Here is a tiny trained network, its code and every weight. The questions are about switching its units off for an input and a class, where a switched-off unit gives its printed mean instead of its output.

import numpy as np


def w(rows, s, z=0):
    codes = np.array(rows[::2]) - 128.0
    scale = np.full(codes.shape[1], s)
    scale[-1] = z or s
    return codes * scale


def f(y):
    return y / 2 * (1 + np.tanh(0.7978845608 * (y + 0.044715 * y**3)))


def log_softmax(a):
    a = a - a.max(-1, keepdims=True)
    return a - np.log(np.exp(a).sum(-1, keepdims=True))


def net(x, mask):
    res = np.array(x, float).reshape(1, 5) / 4 @ E
    y = f(res @ A[0][:, :-1].T + A[0][:, -1])
    res = res + np.where(mask, y, B[0][:, -1]) @ B[0][:, :-1]
    return log_softmax(res[-1] @ U[:, :-1].T + U[:, -1])


A, B = {}, {}
E = w([
[88,35,122],'x0',
[7,215,142],'x1',
[36,95,17],'x2',
[183,253,13],'x3',
[184,58,99],'x4',
],0.007)
A[0] = w([
[154,95,101,175],'neuron 0',
[115,160,77,98],'neuron 1',
[116,175,68,112],'neuron 2',
[48,168,162,104],'neuron 3',
[159,136,152,116],'neuron 4',
[74,53,112,139],'neuron 5',
[149,71,165,80],'neuron 6',
[142,71,74,177],'neuron 7',
[68,72,109,138],'neuron 8',
[136,72,166,75],'neuron 9',
[116,100,67,46],'neuron 10',
[82,41,114,152],'neuron 11',
[120,104,163,255],'neuron 12',
[178,36,152,142],'neuron 13',
[149,95,173,161],'neuron 14',
[3,144,114,121],'neuron 15',
[128,164,98,115],'neuron 16',
[182,152,69,20],'neuron 17',
[153,159,249,77],'neuron 18',
[166,63,136,103],'neuron 19',
[96,105,74,89],'neuron 20',
[167,145,81,48],'neuron 21',
[181,127,76,97],'neuron 22',
],0.013,0.0083)
B[0] = w([
[226,129,103,198],'neuron 0',
[108,182,123,163],'neuron 1',
[100,214,100,188],'neuron 2',
[141,28,124,185],'neuron 3',
[116,116,155,144],'neuron 4',
[166,162,209,215],'neuron 5',
[175,200,77,178],'neuron 6',
[197,105,160,228],'neuron 7',
[162,124,213,199],'neuron 8',
[127,221,87,172],'neuron 9',
[121,220,214,144],'neuron 10',
[198,161,181,233],'neuron 11',
[240,113,145,246],'neuron 12',
[254,143,114,255],'neuron 13',
[217,171,169,197],'neuron 14',
[74,58,165,225],'neuron 15',
[129,177,109,157],'neuron 16',
[122,64,72,161],'neuron 17',
[138,89,215,200],'neuron 18',
[245,131,116,194],'neuron 19',
[137,140,238,157],'neuron 20',
[130,87,69,149],'neuron 21',
[146,112,63,178],'neuron 22',
],0.0077,0.0084)
U = w([
[149,55,148,216],'0',
[7,164,92,152],'1',
[70,82,151,86],'2',
[168,178,145,135],'3',
[88,77,79,1],'4',
[130,137,211,102],'5',
[123,149,16,99],'6',
],0.012,0.013)

Each question gives the input, the list of numbers given to net, and the class t.
The units are the neurons (one row each of A and B). Each row of codes is followed by its name. A weight is (code - 128) times the scale printed after its matrix; where a second scale follows, it is the last column's (A, B and U).
mask holds one flag per neuron, in row order. A switched-off neuron (its flag False) gives its mean, the last column of its row in B, instead of its output. The means were averaged over made-up inputs and are rounded, as every weight is.
A unit's drop is (log p(t) with every unit on - log p(t) with that unit switched off) / (log p(t) with every unit on - log p(t) with every unit switched off).
The circuit of an input: a set's keep is (log p(t) with only the set's units on - log p(t) with every unit switched off) / (log p(t) with every unit on - log p(t) with every unit switched off). Starting from the 12 units with the biggest drops (on a tie, the unit counted first), units are removed one at a time, each time the one whose removal leaves the highest keep (on an exact tie, the one counted first), for as long as the keep stays at least 0.8.
circuit, biggest first: the units of the circuit, biggest drop first
k most important neurons: the k neurons with the biggest drops, biggest first
drop of u: that unit's drop, to one decimal
input [4,3,4,-8,-4], class 5: 2 most important neurons -> (neuron 5; neuron 11)
input [-1,7,-7,2,1], class 5: circuit, biggest first -> (neuron 18; neuron 13)
input [0,7,-8,-8,7], class 3: circuit, biggest first -> (neuron 6; neuron 9)
input [-8,7,6,-6,-4], class 0: circuit, biggest first -> (neuron 3)
input [8,8,6,4,-4], class 2: 3 most important neurons -> (neuron 15; neuron 3; neuron 8)
input [4,-8,-3,3,8], class 3: circuit, biggest first -> (neuron 13; neuron 6)
input [-7,-3,-5,2,-6], class 5: 2 most important neurons -> (neuron 18; neuron 13)
input [1,-3,2,3,-2], class 6: drop of neuron 11 -> 0.1
input [-6,4,-4,-1,0], class 0: drop of neuron 22 -> -0.1
input [8,2,1,7,3], class 1: drop of neuron 12 -> 0.2
